Here is a tiny trained network, its code and every weight. The questions are about switching its units off for an input and a class, where a switched-off unit gives its printed mean instead of its output.

import numpy as np


def w(rows, s, z=0):
    codes = np.array(rows[::2]) - 128.0
    scale = np.full(codes.shape[1], s)
    scale[-1] = z or s
    return codes * scale


def norm(h):
    return h / np.sqrt((h * h).mean(-1, keepdims=True) + 1e-5)


def f(y):
    return np.maximum(y, 0)


def log_softmax(a):
    a = a - a.max(-1, keepdims=True)
    return a - np.log(np.exp(a).sum(-1, keepdims=True))


def net(x, mask):
    res = np.array(x, float).reshape(1, 5) / 4 @ E
    u = 0
    for l in range(3):
        y = f(norm(res) @ A[l][:, :-1].T + A[l][:, -1])
        res = res + np.where(mask[u : u + 12], y, B[l][:, -1]) @ B[l][:, :-1]
        u += 12
    return log_softmax(norm(res)[-1] @ U[:, :-1].T + U[:, -1])


A, B = {}, {}
E = w([
[120,80,186,255,72,151,124,108],'x0',
[61,63,158,121,133,77,210,165],'x1',
[77,161,169,168,175,174,94,214],'x2',
[160,148,145,192,143,48,89,152],'x3',
[87,132,227,84,156,46,99,177],'x4',
],0.0073)
A[0] = w([
[76,129,174,174,188,123,92,145,85],'0.n0',
[130,124,136,254,85,191,156,78,138],'0.n1',
[184,142,81,51,76,148,224,37,96],'0.n2',
[90,113,154,102,119,195,59,131,150],'0.n3',
[144,109,125,171,106,152,86,181,39],'0.n4',
[176,173,37,131,146,88,107,136,102],'0.n5',
[99,131,160,146,161,131,112,143,100],'0.n6',
[233,199,104,83,163,149,99,207,109],'0.n7',
[161,43,65,90,153,113,204,65,1],'0.n8',
[163,103,169,150,125,84,103,164,82],'0.n9',
[44,92,98,52,146,203,92,118,116],'0.n10',
[94,131,233,38,123,146,38,185,149],'0.n11',
],0.0082,0.0041)
B[0] = w([
[134,45,88,100,93,108,167,105,186],'0.n0',
[189,128,107,135,67,125,108,179,250],'0.n1',
[216,97,51,134,80,88,69,95,253],'0.n2',
[112,133,146,168,100,127,229,221,184],'0.n3',
[210,147,69,105,123,91,96,111,154],'0.n4',
[63,150,133,139,80,172,210,57,201],'0.n5',
[115,71,135,79,127,87,173,120,162],'0.n6',
[130,171,125,182,186,68,170,136,218],'0.n7',
[151,84,43,74,76,2,141,41,194],'0.n8',
[161,95,73,154,165,135,10,154,164],'0.n9',
[117,211,161,155,95,120,156,106,199],'0.n10',
[89,122,185,166,109,182,100,64,232],'0.n11',
],0.0073,0.0066)
A[1] = w([
[156,247,118,113,176,118,133,134,26],'1.n0',
[149,102,119,129,105,209,95,91,96],'1.n1',
[139,160,145,119,166,110,82,111,141],'1.n2',
[131,58,114,190,186,159,171,179,119],'1.n3',
[151,175,102,125,111,140,101,136,125],'1.n4',
[104,127,142,98,149,110,54,142,22],'1.n5',
[63,92,155,100,199,161,88,142,97],'1.n6',
[104,104,118,130,106,155,154,123,40],'1.n7',
[110,65,103,152,109,190,142,165,3],'1.n8',
[148,230,80,145,187,118,105,108,126],'1.n9',
[91,132,164,157,174,114,185,80,205],'1.n10',
[75,131,125,60,150,181,140,85,95],'1.n11',
],0.011,0.0024)
B[1] = w([
[93,231,104,146,210,176,218,111,219],'1.n0',
[95,107,254,89,109,92,91,172,194],'1.n1',
[62,161,185,166,59,83,105,98,167],'1.n2',
[141,85,155,61,120,128,165,157,211],'1.n3',
[67,113,150,115,176,135,154,194,206],'1.n4',
[123,118,180,80,106,134,155,63,146],'1.n5',
[141,120,92,111,179,80,61,30,170],'1.n6',
[125,131,138,146,163,33,134,129,154],'1.n7',
[172,170,208,116,82,85,148,115,193],'1.n8',
[52,147,70,136,159,203,201,185,253],'1.n9',
[106,182,69,132,164,186,99,93,231],'1.n10',
[133,209,61,210,25,214,162,185,163],'1.n11',
],0.0073,0.0051)
A[2] = w([
[124,213,172,145,95,185,59,73,163],'2.n0',
[195,88,181,98,100,202,173,164,89],'2.n1',
[106,183,211,112,165,213,218,120,101],'2.n2',
[126,114,162,228,155,61,15,101,173],'2.n3',
[73,218,114,155,168,240,190,150,114],'2.n4',
[172,232,100,154,158,113,95,176,104],'2.n5',
[179,81,81,140,109,178,208,146,75],'2.n6',
[164,104,131,196,75,177,134,221,128],'2.n7',
[48,213,151,78,160,195,207,108,73],'2.n8',
[228,137,137,56,104,107,136,111,103],'2.n9',
[103,190,59,44,51,157,135,62,113],'2.n10',
[93,255,93,141,80,186,148,92,253],'2.n11',
],0.0087,0.0041)
B[2] = w([
[99,116,173,150,132,63,223,183,175],'2.n0',
[169,161,202,150,104,79,121,189,161],'2.n1',
[40,228,50,137,103,70,139,92,189],'2.n2',
[113,187,146,57,189,214,123,125,179],'2.n3',
[85,154,137,113,141,112,173,37,219],'2.n4',
[118,146,42,167,166,196,155,163,159],'2.n5',
[142,140,212,92,63,23,140,99,166],'2.n6',
[196,88,160,180,128,227,120,241,189],'2.n7',
[79,170,78,230,117,173,189,214,205],'2.n8',
[108,160,169,131,154,112,155,21,172],'2.n9',
[185,97,149,139,82,144,2,150,207],'2.n10',
[42,73,184,171,111,76,134,197,244],'2.n11',
],0.0072,0.011)
U = w([
[107,67,83,46,187,93,175,158,14],'0',
[179,107,250,178,64,118,122,219,225],'1',
[9,200,78,200,132,107,210,160,160],'2',
[213,82,24,98,57,53,89,16,204],'3',
[225,111,87,150,196,211,60,216,4],'4',
[84,139,220,60,239,114,55,79,126],'5',
],0.013,0.0041)

Each question gives the input, the list of numbers given to net, and the class t.
The units are the neurons (one row each of A and B). Each row of codes is followed by its name. A weight is (code - 128) times the scale printed after its matrix; where a second scale follows, it is the last column's (A, B and U).
mask holds one flag per neuron, layer by layer. A switched-off neuron (its flag False) gives its mean, the last column of its row in B, instead of its output. The means were averaged over made-up inputs and are rounded, as every weight is.
A unit's drop is (log p(t) with every unit on - log p(t) with that unit switched off) / (log p(t) with every unit on - log p(t) with every unit switched off).
The circuit of an input: a set's keep is (log p(t) with only the set's units on - log p(t) with every unit switched off) / (log p(t) with every unit on - log p(t) with every unit switched off). Starting from the 12 units with the biggest drops (on a tie, the unit counted first), units are removed one at a time, each time the one whose removal leaves the highest keep (on an exact tie, the one counted first), for as long as the keep stays at least 0.8.
units of the circuit, in order: the units of the circuit, biggest drop first
most important unit: the unit with the biggest drop
top k neurons in layer l: the k neurons of layer l with the biggest drops, biggest first
drop when u is switched off: that unit's drop, to one decimal
input [-4,-1,-3,8,8], class 5: units of the circuit, in order	(0.n9 2.n3 2.n8)
input [8,-7,7,5,1], class 4: units of the circuit, in order	(2.n3 2.n7 2.n5)
input [2,-8,-6,2,-6], class 1: units of the circuit, in order	(1.n1 2.n2)
input [5,3,0,7,1], class 4: most important unit	0.n9
input [6,0,2,4,0], class 1: top 2 neurons in layer 0	(0.n0 0.n2)
input [-4,7,4,3,-1], class 0: top 4 neurons in layer 1	(1.n6 1.n0 1.n9 1.n3)
input [0,6,1,0,-2], class 0: top 3 neurons in layer 0	(0.n2 0.n5 0.n11)
input [-5,7,-4,1,6], class 5: top 3 neurons in layer 1	(1.n9 1.n0 1.n6)
input [-2,0,3,6,2], class 5: top 3 neurons in layer 0	(0.n0 0.n9 0.n10)
input [1,-7,-4,-2,2], class 1: top 2 neurons in layer 2	(2.n10 2.n2)
input [-7,0,-7,6,1], class 3: top 2 neurons in layer 0	(0.n2 0.n8)
input [5,-3,-1,-4,6], class 1: drop when 0.n3 is switched off	0.5
input [5,0,8,-7,2], class 1: drop when 2.n1 is switched off	0.1
input [6,-5,-8,-1,8], class 5: most important unit	2.n3
input [2,-4,-4,2,-1], class 1: drop when 0.n8 is switched off	0.2
input [2,-4,5,7,5], class 5: drop when 0.n3 is switched off	0.0
input [1,8,0,3,-2], class 1: top 2 neurons in layer 0	(0.n5 0.n7)
